Below is a small trained network, with its code and all its weights. Each question gives an input and a class and asks what happens when units are switched off, that is, made to give their printed mean instead of their output.

import numpy as np


def w(rows, s, z=0):
    codes = np.array(rows[::2]) - 128.0
    scale = np.full(codes.shape[1], s)
    scale[-1] = z or s
    return codes * scale


def norm(h):
    return h / np.sqrt((h * h).mean(-1, keepdims=True) + 1e-5)


def f(y):
    return np.maximum(y, 0)


def log_softmax(a):
    a = a - a.max(-1, keepdims=True)
    return a - np.log(np.exp(a).sum(-1, keepdims=True))


def net(x, mask):
    res = np.array(x, float).reshape(1, 3) / 4 @ E
    u = 0
    for l in range(4):
        y = f(norm(res) @ A[l][:, :-1].T + A[l][:, -1])
        res = res + np.where(mask[u : u + 4], y, B[l][:, -1]) @ B[l][:, :-1]
        u += 4
    return log_softmax(norm(res)[-1] @ U[:, :-1].T + U[:, -1])


A, B = {}, {}
E = w([
[90,117,120,127,189,101,190,85],'x0',
[161,77,176,106,118,92,140,105],'x1',
[101,39,129,133,130,245,125,110],'x2',
],0.012)
A[0] = w([
[147,185,119,91,112,147,50,154,25],'L0N1',
[2,186,75,188,121,124,67,207,71],'L0N2',
[122,150,167,126,114,66,118,171,60],'L0N3',
[254,178,84,56,66,168,57,189,3],'L0N4',
],0.0073,0.0049)
B[0] = w([
[83,244,185,63,65,142,75,168,180],'L0N1',
[79,61,234,190,118,128,254,141,254],'L0N2',
[208,78,68,212,237,109,88,95,192],'L0N3',
[128,148,140,54,243,102,180,28,242],'L0N4',
],0.0097,0.0043)
A[1] = w([
[215,83,126,93,33,77,167,130,4],'L1N1',
[209,72,205,115,92,37,76,34,56],'L1N2',
[188,171,205,2,74,180,30,210,84],'L1N3',
[165,137,85,62,62,40,164,101,94],'L1N4',
],0.0069,0.0033)
B[1] = w([
[63,122,193,142,51,133,135,148,154],'L1N1',
[120,156,215,226,87,190,199,89,253],'L1N2',
[70,160,91,53,222,157,203,101,192],'L1N3',
[46,2,101,94,121,113,159,208,195],'L1N4',
],0.0097,0.005)
A[2] = w([
[92,58,79,43,187,131,198,77,107],'L2N1',
[172,239,132,176,133,30,79,227,139],'L2N2',
[2,220,46,119,120,123,135,219,152],'L2N3',
[68,154,196,160,88,130,117,209,1],'L2N4',
],0.0076,0.0023)
B[2] = w([
[161,198,90,66,107,107,88,203,254],'L2N1',
[149,44,74,144,129,154,15,93,187],'L2N2',
[115,71,224,37,77,182,186,117,189],'L2N3',
[115,151,170,244,126,134,193,127,162],'L2N4',
],0.011,0.0072)
A[3] = w([
[42,112,106,167,74,166,55,190,35],'L3N1',
[172,86,63,97,62,184,34,184,193],'L3N2',
[157,247,105,69,171,54,166,198,5],'L3N3',
[71,69,113,171,231,51,53,97,213],'L3N4',
],0.011,0.0015)
B[3] = w([
[178,109,143,153,107,74,89,135,174],'L3N1',
[212,153,115,184,114,75,50,150,227],'L3N2',
[175,214,113,99,143,137,152,65,254],'L3N3',
[169,122,98,157,99,219,8,205,217],'L3N4',
],0.014,0.0067)
U = w([
[201,69,57,154,98,108,50,194,163],'0',
[76,67,198,117,121,143,200,141,191],'1',
[153,186,76,1,234,170,135,112,128],'2',
[177,179,117,157,140,165,170,144,139],'3',
[21,108,18,103,82,54,97,81,3],'4',
],0.012,0.0069)

Each question gives the input, the list of numbers given to net, and the class t.
The units are the neurons (one row each of A and B). Each row of codes is followed by its name. A weight is (code - 128) times the scale printed after its matrix; where a second scale follows, it is the last column's (A, B and U).
mask holds one flag per neuron, layer by layer. A switched-off neuron (its flag False) gives its mean, the last column of its row in B, instead of its output. The means were averaged over made-up inputs and are rounded, as every weight is.
A unit's drop is (log p(t) with every unit on - log p(t) with that unit switched off) / (log p(t) with every unit on - log p(t) with every unit switched off).
The circuit of an input: a set's keep is (log p(t) with only the set's units on - log p(t) with every unit switched off) / (log p(t) with every unit on - log p(t) with every unit switched off). Starting from the 12 units with the biggest drops (on a tie, the unit counted first), units are removed one at a time, each time the one whose removal leaves the highest keep (on an exact tie, the one counted first), for as long as the keep stays at least 0.8.
units of the circuit, in order: the units of the circuit, biggest drop first
unit that matters most: the unit with the biggest drop
k most important neurons: the k neurons with the biggest drops, biggest first
k most important neurons of layer l: the k neurons of layer l with the biggest drops, biggest first
drop when u is switched off: that unit's drop, to one decimal
input [-3,-4,3], class 1: units of the circuit, in order : L0N2; L3N3; L3N4
input [3,0,4], class 0: 2 most important neurons : L3N2; L0N4
input [-8,-3,6], class 2: unit that matters most : L1N3
input [8,7,8], class 0: units of the circuit, in order : L3N3; L2N1
input [-3,-8,7], class 1: 2 most important neurons : L0N2; L2N1
input [7,5,3], class 2: 2 most important neurons : L2N1; L0N2
input [8,7,7], class 2: 3 most important neurons : L2N2; L0N2; L2N1
input [2,7,7], class 0: 3 most important neurons : L0N2; L0N4; L2N1
input [-5,-6,-4], class 1: units of the circuit, in order : L2N1; L2N3
input [-5,-6,-5], class 1: units of the circuit, in order : L2N3; L2N1
input [6,6,-3], class 1: 2 most important neurons : L1N2; L0N4
input [8,5,6], class 2: 3 most important neurons : L2N2; L2N1; L0N2
input [5,-2,5], class 0: 4 most important neurons : L0N4; L3N2; L1N3; L3N1
input [-5,8,-3], class 1: most important neuron : L1N2
input [-5,-8,-7], class 1: 2 most important neurons of layer 0 : L0N2; L0N1
input [7,-4,8], class 0: 2 most important neurons of layer 1 : L1N2; L1N3
input [4,3,-6], class 0: 2 most important neurons : L0N4; L1N3
input [-8,0,-5], class 2: 3 most important neurons : L1N3; L0N1; L0N4
input [3,-5,-7], class 0: drop when L2N2 is switched off : 2.8
input [5,-7,-1], class 1: most important neuron of layer 0 : L0N4
input [-8,-2,5], class 2: drop when L1N3 is switched off : 1.3
input [-2,8,-5], class 1: drop when L1N2 is switched off : 1.9
input [3,-7,5], class 1: drop when L0N2 is switched off : 0.5
